The rows of each block are all made from a few directions, up to rounding. Some rows are whole; the others are cut short, and each is followed by the rest of it.
Made from 3 directions:
[44 2 -11 -7 13 -21 25 2 -3 -11 -10 0 4 -18 13 18]
[10 35 20 12 -19 -26 7 8 0 -23 -14 -15 -24 -15 -31 0]
[10 -14 -34 -28 -3 24 -23 -1 15 18 25 2 9 5 15 25]
[-8 17 14 9 -13 -8 -3 3 0 -9 -5 -7 -13 -3 -19 -6]
Cut rows and their ends:
[-13 2 -4 -5] : [-12 12 -18 0 8 6 11 -3 -4 6 -7 3]
[12 27 18 13] : [-10 -25 13 6 -3 -21 -16 -10 -17 -14 -22 -2]
[-21 7 26 21] : [0 -9 9 -1 -10 -8 -14 0 -6 2 -13 -23]
[-1 -17 -19 -15] : [4 19 -13 -3 6 15 15 5 11 8 15 9]

Made from 3 directions:
[14 -14 0 7 2 8 1 0 4 14 17 -9 -5 1 8 -1]
[-19 38 -2 -14 22 -25 18 -25 -28 -47 -52 -18 16 -9 -27 40]
[-41 37 2 -23 -12 -22 -11 6 -5 -36 -48 33 14 -1 -20 -4]
[20 -14 -2 12 11 8 10 -7 -3 13 19 -22 -5 -1 6 9]
[-18 34 -2 11 19 -18 32 -11 -31 -36 -24 -13 6 -17 -31 27]
Cut rows and their ends:
[-3 -1 1 8 -5] : [3 2 9 1 4 10 8 -4 -2 -1 -10]
[7 -13 1 -11 -8] : [6 -17 1 14 13 3 5 0 9 14 -9]
[0 9 -1 -4 11] : [-7 7 -13 -10 -13 -15 -14 5 -2 -7 18]

Made from 3 directions:
[-29 -4 -65 18 34 -31 73 25 -13 -15 19 26 -12 -22 13 16]
[-3 0 -22 6 4 -3 15 15 10 -13 8 10 2 3 3 -3]
[13 3 34 -8 -28 15 -61 -17 11 -4 -18 -8 19 19 -12 -14]
[47 9 4 -10 -18 53 -2 54 76 -13 33 -10 1 45 6 -37]
[2 0 24 -6 -5 1 -19 -20 -13 13 -11 -10 -1 -5 -5 4]
Cut rows and their ends:
[-3 -1 -1 1 1 -4 0 -3 -5 0] : [-2 1 0 -3 0 2]
[-33 -6 -10 9 13 -37 5 -32 -49 4] : [-20 10 1 -29 -3 24]
[17 3 -8 -2 1 18 19 28 29 -3] : [20 -2 -7 13 7 -12]
[25 5 5 -6 -8 27 1 26 37 -3] : [17 -7 -2 21 4 -17]
[15 2 33 -10 -15 16 -33 -11 6 10] : [-8 -14 3 10 -6 -7]

Made from 2 directions:
[-37 26 -49 18 28 41 -38 -61 9 5 26 -42 37 26 -9 66]
[9 2 15 -20 -3 -18 15 15 5 -10 0 4 -19 -11 0 -14]
[-15 15 -19 0 13 13 -13 -25 7 -2 13 -20 10 8 -4 28]
Cut rows and their ends:
[-3 10 -1] : [-13 6 -5 3 -4 8 -8 7 -9 -7 -3 -2 7]
[12 -11 15] : [-2 -10 -11 11 20 -5 1 -10 15 -9 -7 3 -22]
[-22 15 -29] : [12 16 25 -23 -36 5 4 15 -24 22 16 -5 38]
[21 -11 31] : [-19 -14 -28 26 36 -1 -7 -12 21 -27 -18 4 -38]

Made from 2 directions:
[-16 10 -26 -2 -23 60 19 28 -14 42 65 -15 52 25 14 -25]
[-8 -7 6 6 6 23 11 -7 -8 8 45 20 6 9 -18 -10]
[14 7 -1 -7 -2 -46 -19 1 14 -22 -76 -21 -22 -18 19 20]
[-4 -13 19 9 18 6 6 -20 -4 -7 32 31 -13 2 -29 -3]
Cut rows and their ends:
[-5 12 -22 -6 -20 23 5 24 -4 22 10 -24 30 10 22] : [-10]
[7 4 -2 -4 -3 -21 -9 3 7 -9 -37 -13 -8 -8 12] : [9]
[8 -8 19 3 17 -33 -9 -21 7 -25 -30 15 -32 -14 -14] : [14]
[-1 15 -25 -9 -23 11 -1 27 0 18 -13 -33 26 5 31] : [-4]
[-2 4 -7 -2 -7 8 2 8 -1 8 4 -8 10 3 7] : [-3]

Made from 2 directions:
[1 2 13 1 10 -2 6 -3 -5 -4 3 0 23 9 -2 2]
[-2 -2 13 -4 14 6 4 5 -1 -8 4 2 15 6 0 2]
[-12 -13 -23 -12 -9 21 -14 25 16 0 -3 6 -59 -23 7 -2]
Cut rows and their ends:
[-8 -8 1 -10 8 16 -4 17 7 -7 2 5] : [-16 -6 4 1]
[0 0 0 0 1 1 0 1 0 0 0 0] : [0 0 0 0]
[6 7 15 6 7 -11 9 -14 -9 -1 2 -3] : [36 14 -4 2]
[0 0 9 -1 7 1 3 0 -2 -4 2 1] : [13 5 -1 1]
[-2 -3 -2 -3 0 5 -2 5 3 -1 0 1] : [-8 -3 1 0]
[-2 -2 -1 -2 1 3 -1 3 2 -1 0 1] : [-4 -2 1 0]
[1 0 -13 2 -13 -3 -4 -2 3 6 -3 -1] : [-18 -7 1 -2]

Made from 2 directions:
[2 33 32 32 -22 -22 3 -15 13 -27 1 -2 -4 20 -19 -12]
[-6 -8 2 -13 0 -6 -2 10 -6 6 3 -1 1 -1 22 4]
[0 -9 -9 -8 6 7 -1 4 -3 7 0 1 1 -6 4 3]
[1 -33 -37 -30 24 28 -2 12 -12 28 -3 2 4 -22 11 12]
Cut rows and their ends:
[-5 -8 0 -11 1 -3 -2 8 -5 6 2 0 1 -2 17] : [4]
[-6 3 13 -3 -7 -15 -1 5 -1 -3 3 -1 0 6 17] : [0]
[-8 0 14 -6 -7 -17 -2 8 -3 -1 4 -2 0 6 23] : [2]
[6 -5 -15 0 8 15 1 -4 0 4 -3 1 1 -7 -14] : [0]
[-3 6 11 3 -6 -10 0 0 1 -5 2 -1 -1 6 5] : [-2]
[7 69 61 70 -42 -39 8 -35 29 -56 1 -3 -8 39 -50] : [-26]
[2 5 2 7 -2 0 1 -4 3 -4 -1 0 -1 2 -8] : [-2]

Made from 3 directions:
[-5 -17 -26 -3 24 18 5 23 23 10 -23 21 -60 -11 21 19]
[-12 -47 -6 -4 -14 31 -34 -42 -59 -13 10 26 -7 -53 47 -17]
[0 26 15 -7 -19 -12 20 10 18 3 9 -31 30 13 -18 8]
[-5 6 -8 -9 1 7 20 25 31 10 -10 -8 -23 -2 5 22]
Cut rows and their ends:
[11 21 16 9 -1 -24 -2 -7] : [-4 -5 9 -11 37 28 -31 -15]
[-6 4 3 -9 -14 6 12 7] : [9 3 3 -14 3 -8 6 11]

Made from 2 directions:
[-17 8 13 8 -15 14 15 33 -5 17 19 36 23 24 23 -29]
[-23 21 23 13 -28 24 20 46 -7 28 41 52 30 35 29 -44]
[-2 -35 -21 -7 26 -15 3 4 2 -17 -51 -4 11 -5 14 9]
Cut rows and their ends:
[17 -18 -19 -10 23 -19] : [-15 -34 6 -22 -34 -40 -21 -27 -21 34]
[14 27 10 1 -13 3] : [-14 -29 2 3 33 -23 -27 -13 -31 13]
[-10 20 17 8 -21 16] : [8 20 -4 18 34 26 11 18 9 -23]

Made from 3 directions:
[-14 -13 16 16 30 -3 -11 5 13 9 -17 20 27 3 1 33]
[5 -6 -3 2 -19 -9 7 -8 -8 -16 11 3 -5 6 4 -20]
[4 7 -13 -9 -68 -22 42 -54 13 -48 38 12 -35 26 4 -66]
[-8 -5 9 8 18 0 -7 4 8 7 -10 10 14 1 0 19]
[-10 11 3 -4 18 10 -2 -1 19 15 -10 1 2 -2 -6 20]
Cut rows and their ends:
[-5 3 2 -1 2 1 2] : [-6 9 1 -1 4 0 2 -1 3]
[1 -12 3 9 -8 -11 3] : [-5 -4 -13 4 10 6 7 5 -8]
[-3 -22 12 19 15 -10 -11] : [10 -8 -2 -9 16 24 3 6 15]
[-14 -21 18 23 20 -13 -7] : [-2 11 -3 -11 30 30 10 5 23]

Made from 2 directions:
[6 6 -3 -5 1 -6 -4 1 2 4 -3 5 7 -4 6 2]
[-14 -12 17 -35 -24 -20 -22 11 25 -9 31 8 41 -4 24 24]
[27 22 -29 52 38 28 32 -17 -38 18 -51 -10 -61 4 -35 -37]
[35 29 -30 35 35 12 19 -13 -28 24 -48 0 -39 -4 -18 -28]
Cut rows and their ends:
[4 4 -5 9 7 5] : [6 -3 -7 3 -9 -2 -11 1 -6 -6]
[-5 -5 -1 15 4 13] : [11 -4 -9 -4 -4 -8 -19 6 -14 -8]
[-12 -11 6 5 -4 8] : [5 0 -1 -8 8 -7 -8 6 -8 0]
[-20 -17 15 -12 -16 -1] : [-6 5 11 -14 23 -3 12 5 4 12]
[-26 -22 18 -8 -18 3] : [-2 5 10 -17 26 -7 7 8 -1 11]
[-1 -1 2 -6 -3 -4] : [-4 2 4 -1 4 2 7 -1 4 3]

Made from 3 directions:
[-14 6 -3 21 13 -24 5 31 14 -25 11 -11 8 1 -11 -3]
[16 8 20 -5 8 19 -20 15 -36 -4 -3 -19 8 -17 8 -11]
[1 -13 -27 -6 -12 -16 -3 -7 -3 7 -10 -7 -1 -14 -20 4]
[-20 -12 -36 11 -8 -38 18 -3 38 -4 2 7 -4 8 -24 11]
Cut rows and their ends:
[-7 10 13 14 13 -4 4] : [20 8 -17 11 -3 5 7 5 -4]
[-9 -15 -37 2 -11 -31 5] : [-3 14 1 -6 -5 -2 -8 -28 7]
[-23 -2 -21 23 6 -39 16] : [21 34 -21 11 -2 3 8 -20 5]
[11 16 40 -2 13 33 -9] : [8 -21 -4 6 0 4 4 28 -10]
[35 11 40 -23 4 52 -32] : [-2 -64 12 -11 -16 6 -22 27 -16]
